Below is a small trained network, with its code and all its weights. Each question gives an input and a target symbol and asks what happens when units are switched off, that is, made to give their printed mean instead of their output.

import numpy as np


def w(rows, s, z=0):
    codes = np.array(rows[::2]) - 128.0
    scale = np.full(codes.shape[1], s)
    scale[-1] = z or s
    return codes * scale


def norm(h):
    return h / np.sqrt((h * h).mean(-1, keepdims=True) + 1e-5)


def f(y):
    return y / 2 * (1 + np.tanh(0.7978845608 * (y + 0.044715 * y**3)))


def softmax(a):
    e = np.exp(a - a.max(-1, keepdims=True))
    return e / e.sum(-1, keepdims=True)


def log_softmax(a):
    a = a - a.max(-1, keepdims=True)
    return a - np.log(np.exp(a).sum(-1, keepdims=True))


def net(x, mask):
    ids = ['ΛΦαδεητψ'.index(c) for c in x.split()]
    T = len(ids)
    res = E[ids] + P[:T]
    u = 0
    for l in range(3):
        r = norm(res)
        for j in range(2):
            rows = slice(3 * j, 3 * j + 3)
            q, k, v = (r @ M[l][rows].T for M in (Q, K, V))
            z = softmax(np.where(np.tri(T) > 0, q @ k.T / 3**0.5, -1e9)) @ v
            o = O[l][rows]
            res = res + np.where(mask[u + j], z, o[:, -1]) @ o[:, :-1]
        u += 2
        y = f(norm(res) @ A[l][:, :-1].T + A[l][:, -1])
        res = res + np.where(mask[u : u + 8], y, B[l][:, -1]) @ B[l][:, :-1]
        u += 8
    return log_softmax(norm(res)[-1] @ U[:, :-1].T + U[:, -1])


Q, K, V, O, A, B = {}, {}, {}, {}, {}, {}
E = w([
[123,55,138,82,108,38,133],'Λ',
[123,179,72,93,140,132,113],'Φ',
[218,197,143,105,137,137,34],'α',
[62,63,178,157,199,184,87],'δ',
[162,169,181,77,198,7,78],'ε',
[139,64,95,121,84,174,142],'η',
[107,177,59,210,110,200,122],'τ',
[59,62,169,176,204,179,132],'ψ',
],0.0014)
P = w([
[24,194,203,140,60,129,202],'0',
[79,100,121,111,132,116,1],'1',
[108,93,113,119,127,122,28],'2',
[136,96,111,137,142,118,54],'3',
[145,96,112,142,132,127,85],'4',
[157,92,114,154,149,127,99],'5',
[171,91,111,147,147,136,122],'6',
[175,101,124,156,156,135,134],'7',
[176,101,124,161,153,136,151],'8',
[186,111,135,157,164,141,162],'9',
[198,113,136,163,165,141,173],'10',
[209,113,141,159,167,138,186],'11',
[206,110,144,160,163,141,194],'12',
],0.00062)
Q[0] = w([
[130,239,164,232,172,173,85],'0.h0',
[94,134,233,67,179,69,120],'0.h0',
[48,2,116,70,47,143,234],'0.h0',
[145,83,146,115,96,176,161],'0.h1',
[166,112,74,147,136,45,96],'0.h1',
[162,169,90,147,151,75,125],'0.h1',
],0.0037)
K[0] = w([
[139,222,127,206,176,148,78],'0.h0',
[177,102,182,106,244,59,160],'0.h0',
[86,2,111,114,82,120,207],'0.h0',
[134,114,101,130,76,202,169],'0.h1',
[72,206,114,155,214,106,98],'0.h1',
[132,198,168,127,193,92,53],'0.h1',
],0.0036)
V[0] = w([
[147,93,125,218,70,199,126],'0.h0',
[34,133,46,190,65,207,152],'0.h0',
[223,36,227,252,110,130,86],'0.h0',
[123,153,158,99,159,69,162],'0.h1',
[91,165,98,203,137,38,31],'0.h1',
[39,103,77,18,131,183,163],'0.h1',
],0.0012)
O[0] = w([
[129,175,149,3,116,39,101,73],'0.h0',
[86,216,78,45,144,68,198,57],'0.h0',
[224,144,220,76,144,70,14,204],'0.h0',
[108,112,144,33,154,70,119,91],'0.h1',
[178,136,227,9,211,205,71,239],'0.h1',
[16,210,56,211,86,127,118,252],'0.h1',
],0.0012,0.00036)
A[0] = w([
[83,119,118,154,180,95,157,57],'0.n0',
[186,185,121,6,171,102,57,197],'0.n1',
[153,116,168,189,195,182,176,156],'0.n2',
[164,165,127,54,168,76,48,128],'0.n3',
[113,159,90,62,57,183,64,129],'0.n4',
[166,156,56,161,83,139,232,88],'0.n5',
[193,134,179,132,143,146,102,254],'0.n6',
[82,83,164,152,47,69,120,150],'0.n7',
],0.0022,0.00076)
B[0] = w([
[184,106,137,85,90,161,41,99],'0.n0',
[37,213,33,225,82,90,167,254],'0.n1',
[40,171,16,124,64,117,50,148],'0.n2',
[63,209,47,140,89,145,166,220],'0.n3',
[128,72,65,254,129,158,197,152],'0.n4',
[91,99,197,101,247,76,129,111],'0.n5',
[78,156,25,140,135,129,207,236],'0.n6',
[206,166,131,40,174,158,105,254],'0.n7',
],0.0013,0.00063)
Q[1] = w([
[51,41,156,107,189,180,154],'1.h0',
[231,154,62,41,2,60,226],'1.h0',
[157,225,134,177,141,104,69],'1.h0',
[111,145,85,171,138,171,123],'1.h1',
[152,156,164,111,78,107,149],'1.h1',
[96,126,88,156,183,144,76],'1.h1',
],0.0045)
K[1] = w([
[56,15,151,131,109,168,225],'1.h0',
[254,118,56,70,127,69,24],'1.h0',
[141,246,136,158,136,107,116],'1.h0',
[142,128,43,171,146,149,132],'1.h1',
[173,132,128,90,62,56,46],'1.h1',
[97,159,104,185,194,188,109],'1.h1',
],0.0039)
V[1] = w([
[199,99,50,115,115,193,50],'1.h0',
[189,148,96,187,6,249,164],'1.h0',
[98,23,140,122,69,129,221],'1.h0',
[217,65,145,116,71,138,61],'1.h1',
[134,154,165,214,154,170,170],'1.h1',
[147,198,160,228,203,192,153],'1.h1',
],0.0013)
O[1] = w([
[31,162,219,143,214,119,117,165],'1.h0',
[109,74,179,67,174,6,139,43],'1.h0',
[199,163,148,202,113,58,52,208],'1.h0',
[76,45,84,184,157,162,164,150],'1.h1',
[159,96,101,80,78,163,81,47],'1.h1',
[152,118,81,52,75,197,76,2],'1.h1',
],0.0014,0.00085)
A[1] = w([
[203,165,98,106,149,117,204,162],'1.n0',
[139,119,109,171,125,169,86,139],'1.n1',
[138,163,109,80,202,146,100,222],'1.n2',
[78,175,95,64,134,194,112,131],'1.n3',
[109,130,163,38,110,79,80,88],'1.n4',
[135,119,153,5,74,81,157,25],'1.n5',
[125,99,142,160,151,194,154,61],'1.n6',
[169,80,114,118,73,209,117,2],'1.n7',
],0.003,0.00059)
B[1] = w([
[109,40,156,124,89,192,25,190],'1.n0',
[96,166,85,115,132,26,236,252],'1.n1',
[131,65,136,213,62,129,149,164],'1.n2',
[196,44,215,134,199,69,124,125],'1.n3',
[106,190,46,208,46,139,206,86],'1.n4',
[66,217,41,208,173,128,130,58],'1.n5',
[108,212,66,101,69,73,28,150],'1.n6',
[29,249,80,238,106,38,185,28],'1.n7',
],0.0015,0.00038)
Q[2] = w([
[239,187,131,169,141,132,112],'2.h0',
[91,134,175,196,164,204,23],'2.h0',
[47,136,130,151,142,37,107],'2.h0',
[3,83,207,104,158,193,54],'2.h1',
[52,188,139,171,152,84,67],'2.h1',
[243,116,78,109,102,107,211],'2.h1',
],0.0047)
K[2] = w([
[178,199,125,201,131,94,65],'2.h0',
[66,184,186,140,89,213,121],'2.h0',
[36,98,210,64,33,27,236],'2.h0',
[93,168,181,2,131,254,90],'2.h1',
[53,239,188,166,43,164,156],'2.h1',
[181,36,41,239,166,5,158],'2.h1',
],0.0046)
V[2] = w([
[120,79,170,119,20,73,232],'2.h0',
[143,202,136,217,99,89,108],'2.h0',
[189,208,113,135,144,147,53],'2.h0',
[30,68,94,97,222,194,150],'2.h1',
[164,77,57,149,175,114,91],'2.h1',
[161,73,191,176,89,168,6],'2.h1',
],0.0015)
O[2] = w([
[174,176,128,109,110,190,75,237],'2.h0',
[106,103,130,84,48,112,95,215],'2.h0',
[150,55,135,129,175,91,134,20],'2.h0',
[203,124,199,152,38,37,53,108],'2.h1',
[113,123,170,48,196,128,28,254],'2.h1',
[165,100,102,85,189,6,227,90],'2.h1',
],0.0015,0.00082)
A[2] = w([
[124,138,97,118,151,104,150,130],'2.n0',
[146,175,124,141,112,106,120,142],'2.n1',
[143,125,157,95,61,156,203,115],'2.n2',
[83,139,94,186,78,187,188,41],'2.n3',
[101,136,105,122,70,130,105,161],'2.n4',
[103,139,98,145,157,121,102,154],'2.n5',
[94,86,141,179,100,157,165,4],'2.n6',
[103,253,64,171,92,112,174,126],'2.n7',
],0.0049,0.0025)
B[2] = w([
[121,213,107,195,117,194,109,124],'2.n0',
[86,119,59,116,121,178,183,137],'2.n1',
[201,145,97,119,117,161,213,69],'2.n2',
[137,136,107,97,143,112,97,154],'2.n3',
[178,194,101,149,177,154,185,218],'2.n4',
[181,174,83,114,98,119,191,248],'2.n5',
[91,132,137,91,55,125,101,62],'2.n6',
[16,105,122,228,164,23,3,253],'2.n7',
],0.0027,0.0017)
U = w([
[74,138,91,10,5,139,58,121],'Λ',
[246,212,51,97,188,154,232,250],'Φ',
[33,92,132,92,186,188,155,11],'α',
[207,17,240,82,241,57,19,131],'δ',
[90,120,214,195,25,32,250,53],'ε',
[9,67,112,98,207,189,190,24],'η',
[151,182,231,222,33,254,39,71],'τ',
[40,203,30,241,187,33,34,196],'ψ',
],0.0047,0.0024)

Each question gives the input, a string of symbols that net reads in full, and the target symbol t.
The units are the heads (3 rows each of Q, K, V and O) and the neurons (one row each of A and B). Each row of codes is followed by its name. A weight is (code - 128) times the scale printed after its matrix; where a second scale follows, it is the last column's (O, A, B and U).
mask holds one flag per unit, layer by layer, with each layer's heads first. A switched-off unit (its flag False) gives its mean, the last column of its rows in O or B, instead of its output. The means were averaged over made-up inputs and are rounded, as every weight is.
A unit's drop is (log p(t) with every unit on - log p(t) with that unit switched off) / (log p(t) with every unit on - log p(t) with every unit switched off).
most important unit: the unit with the biggest drop
top k neurons: the k neurons with the biggest drops, biggest first
top k neurons in layer l: the k neurons of layer l with the biggest drops, biggest first
heads that matter: for each layer, one digit per head in row order, 1 if its drop is at least 0.15 and else 0, layers parted by /
input ε Λ δ Φ δ τ Λ Λ Φ Φ, target δ: most important unit	1.n3
input Λ η Λ ψ ψ δ, target δ: heads that matter	00 / 00 / 01
input Φ η η τ τ Φ δ, target τ: top 2 neurons	(2.n7 1.n3)
input τ ψ ε Λ α τ η η Λ Λ Λ Λ ψ, target Λ: heads that matter	10 / 11 / 01
input Λ Φ Λ Λ ψ, target δ: heads that matter	00 / 10 / 01
input τ α η ε Λ ε τ ε, target δ: top 2 neurons	(1.n7 1.n6)
input Φ Λ Λ Λ η Λ Φ ψ, target τ: heads that matter	10 / 00 / 01
input Λ η Λ Λ τ τ ε ε, target Φ: top 3 neurons	(0.n1 1.n7 2.n7)
input ε η Φ Φ η ε Λ η Λ α η η Λ, target δ: top 2 neurons in layer 1	(1.n7 1.n1)
input τ δ Φ Λ Φ ψ, target Λ: heads that matter	10 / 01 / 01
input η Λ Φ τ Φ η ψ Λ, target Φ: top 2 neurons	(1.n7 0.n4)
input Φ Φ ψ Λ Λ τ η Λ α ψ η δ, target τ: top 4 neurons	(1.n5 2.n7 1.n7 1.n3)
input η ψ Φ η Φ η Λ Λ Λ Λ δ, target Φ: top 4 neurons	(0.n5 0.n2 2.n7 1.n1)
input Λ τ Λ Φ Λ ψ δ Φ η Φ, target δ: heads that matter	10 / 00 / 00
input ε Λ Λ η ψ Φ Λ α ε, target Φ: heads that matter	10 / 10 / 00
input Λ Λ α Λ ε ε Φ Λ ψ τ τ, target Φ: heads that matter	11 / 10 / 11
input δ Λ Λ Λ Λ η ψ Λ Λ Φ δ, target ε: most important unit	2.h1
input ε Φ Λ τ η η τ τ, target δ: top 2 neurons	(0.n5 1.n3)
input τ η Λ η Φ η α η Λ α, target Φ: top 2 neurons in layer 1	(1.n0 1.n7)
input η ε τ Λ η ψ, target Φ: top 3 neurons	(0.n5 0.n2 2.n7)
input δ δ τ δ ψ τ α Λ η η δ, target ε: top 4 neurons	(1.n3 1.n7 2.n7 1.n1)
input η α τ δ Λ Λ τ α, target Φ: top 3 neurons in layer 1	(1.n3 1.n7 1.n5)
input ε τ η Λ Λ Λ Λ ψ, target η: heads that matter	10 / 11 / 01
input ψ η Λ Λ Φ η δ η, target δ: heads that matter	11 / 10 / 00
input Λ ψ Λ Φ ψ, target δ: heads that matter	00 / 00 / 01
input Φ Λ Λ ψ η η, target Φ: top 3 neurons in layer 1	(1.n6 1.n7 1.n3)
input ε Φ η Λ η Λ Λ Φ Λ, target δ: heads that matter	00 / 01 / 00
